Below is a small trained network, with its code and all its weights. Each question gives an input and a class and asks what happens when units are switched off, that is, made to give their printed mean instead of their output.

import numpy as np


def w(rows, s, z=0):
    codes = np.array(rows[::2]) - 128.0
    scale = np.full(codes.shape[1], s)
    scale[-1] = z or s
    return codes * scale


def norm(h):
    return h / np.sqrt((h * h).mean(-1, keepdims=True) + 1e-5)


def f(y):
    return np.maximum(y, 0)


def log_softmax(a):
    a = a - a.max(-1, keepdims=True)
    return a - np.log(np.exp(a).sum(-1, keepdims=True))


def net(x, mask):
    res = np.array(x, float).reshape(1, 2) / 4 @ E
    u = 0
    for l in range(4):
        y = f(norm(res) @ A[l][:, :-1].T + A[l][:, -1])
        res = res + np.where(mask[u : u + 6], y, B[l][:, -1]) @ B[l][:, :-1]
        u += 6
    return log_softmax(norm(res)[-1] @ U[:, :-1].T + U[:, -1])


A, B = {}, {}
E = w([
[213,168,83,252,149,224,180,200,104],'x0',
[167,119,229,163,134,51,24,109,140],'x1',
],0.00042)
A[0] = w([
[209,184,161,207,171,203,99,226,114,105],'L0N1',
[162,202,105,185,129,254,169,122,114,1],'L0N2',
[201,117,190,194,183,81,63,196,74,86],'L0N3',
[145,171,116,155,153,201,153,115,92,30],'L0N4',
[101,83,106,102,196,92,149,118,52,103],'L0N5',
[127,128,128,128,128,128,127,128,129,126],'L0N6',
],0.00093,0.00088)
B[0] = w([
[39,111,117,8,136,87,132,118,124,255],'L0N1',
[167,5,45,143,148,4,180,222,141,205],'L0N2',
[100,155,143,126,61,209,117,84,198,211],'L0N3',
[127,85,107,125,108,89,125,148,158,164],'L0N4',
[158,140,154,154,73,142,116,103,140,146],'L0N5',
[129,127,128,128,128,128,128,128,128,128],'L0N6',
],0.0014,0.0012)
A[1] = w([
[133,140,130,123,126,127,128,129,129,99],'L1N1',
[253,136,190,247,192,86,73,145,74,97],'L1N2',
[192,24,78,176,161,60,164,235,120,33],'L1N3',
[197,127,85,194,160,146,175,208,107,3],'L1N4',
[117,148,45,120,232,225,221,157,30,113],'L1N5',
[206,139,87,206,145,177,178,212,121,27],'L1N6',
],0.0011,0.00057)
B[1] = w([
[129,123,122,129,133,124,123,141,130,128],'L1N1',
[97,165,148,163,36,237,124,76,217,161],'L1N2',
[189,59,75,190,54,129,153,196,226,229],'L1N3',
[162,63,98,132,161,20,113,185,124,202],'L1N4',
[107,173,116,136,74,202,151,84,120,247],'L1N5',
[143,71,100,104,189,7,107,176,96,211],'L1N6',
],0.0015,0.0014)
A[2] = w([
[144,129,134,118,180,75,125,139,87,211],'L2N1',
[118,98,139,84,204,32,115,133,75,14],'L2N2',
[113,108,136,93,177,4,118,124,83,4],'L2N3',
[107,118,150,89,139,19,106,101,112,46],'L2N4',
[140,103,159,125,159,64,98,118,111,137],'L2N5',
[165,161,168,164,154,98,102,119,97,78],'L2N6',
],0.0017,0.0004)
B[2] = w([
[81,166,95,114,141,121,150,117,106,161],'L2N1',
[47,249,82,109,216,50,111,137,49,193],'L2N2',
[122,204,108,151,208,66,96,168,63,212],'L2N3',
[159,173,103,166,177,99,119,183,90,255],'L2N4',
[80,136,71,107,120,147,188,109,120,199],'L2N5',
[102,164,108,136,92,176,167,95,164,151],'L2N6',
],0.0017,0.00097)
A[3] = w([
[183,23,80,161,136,96,162,248,132,31],'L3N1',
[179,58,86,163,137,109,158,231,127,22],'L3N2',
[167,54,86,156,128,103,152,235,138,25],'L3N3',
[88,96,145,72,119,90,98,113,170,213],'L3N4',
[116,191,116,110,235,36,107,144,46,190],'L3N5',
[114,162,127,103,214,28,114,135,66,3],'L3N6',
],0.0017,0.00017)
B[3] = w([
[207,32,44,180,46,6,134,247,225,251],'L3N1',
[183,58,71,156,74,12,118,213,203,227],'L3N2',
[174,64,65,137,106,16,130,207,162,229],'L3N3',
[207,154,160,247,123,158,108,119,128,160],'L3N4',
[53,193,138,113,207,36,58,101,68,216],'L3N5',
[81,219,112,151,214,35,69,174,66,200],'L3N6',
],0.0013,0.0025)
U = w([
[73,204,127,103,231,37,84,121,28,149],'0',
[169,156,222,193,70,197,65,69,191,145],'1',
[242,2,238,78,248,229,205,134,9,1],'2',
[218,20,46,161,85,51,175,232,175,148],'3',
[76,131,66,51,83,223,232,62,93,129],'4',
[243,3,237,77,246,228,205,133,9,2],'5',
[241,3,236,78,247,228,204,133,10,3],'6',
[243,4,236,77,246,227,205,133,10,3],'7',
],0.0077,0.0088)

Each question gives the input, the list of numbers given to net, and the class t.
The units are the neurons (one row each of A and B). Each row of codes is followed by its name. A weight is (code - 128) times the scale printed after its matrix; where a second scale follows, it is the last column's (A, B and U).
mask holds one flag per neuron, layer by layer. A switched-off neuron (its flag False) gives its mean, the last column of its row in B, instead of its output. The means were averaged over made-up inputs and are rounded, as every weight is.
A unit's drop is (log p(t) with every unit on - log p(t) with that unit switched off) / (log p(t) with every unit on - log p(t) with every unit switched off).
unit that matters most: the unit with the biggest drop
top k neurons: the k neurons with the biggest drops, biggest first
k most important neurons of layer l: the k neurons of layer l with the biggest drops, biggest first
drop when u is switched off: that unit's drop, to one decimal
input [-4,-8], class 4: unit that matters most	L3N1
input [3,3], class 1: top 2 neurons	L0N3, L1N6
input [-2,-3], class 4: top 3 neurons	L0N2, L1N6, L3N1
input [-1,3], class 1: top 2 neurons	L0N1, L1N6
input [-1,-5], class 4: top 2 neurons	L0N2, L3N1
input [-4,-5], class 4: 2 most important neurons of layer 1	L1N6, L1N4
input [-4,-4], class 0: top 3 neurons	L1N3, L1N5, L0N3
input [-2,6], class 1: top 3 neurons	L0N1, L1N2, L1N6
input [5,5], class 1: top 2 neurons	L0N3, L3N1
input [-3,5], class 0: top 2 neurons	L1N5, L1N3
input [2,3], class 1: top 3 neurons	L0N3, L1N6, L3N1
input [-2,-6], class 4: drop when L3N1 is switched off	0.1
input [0,3], class 1: drop when L1N6 is switched off	0.9
input [-4,-6], class 4: drop when L3N1 is switched off	0.3
input [4,5], class 1: top neuron	L3N1
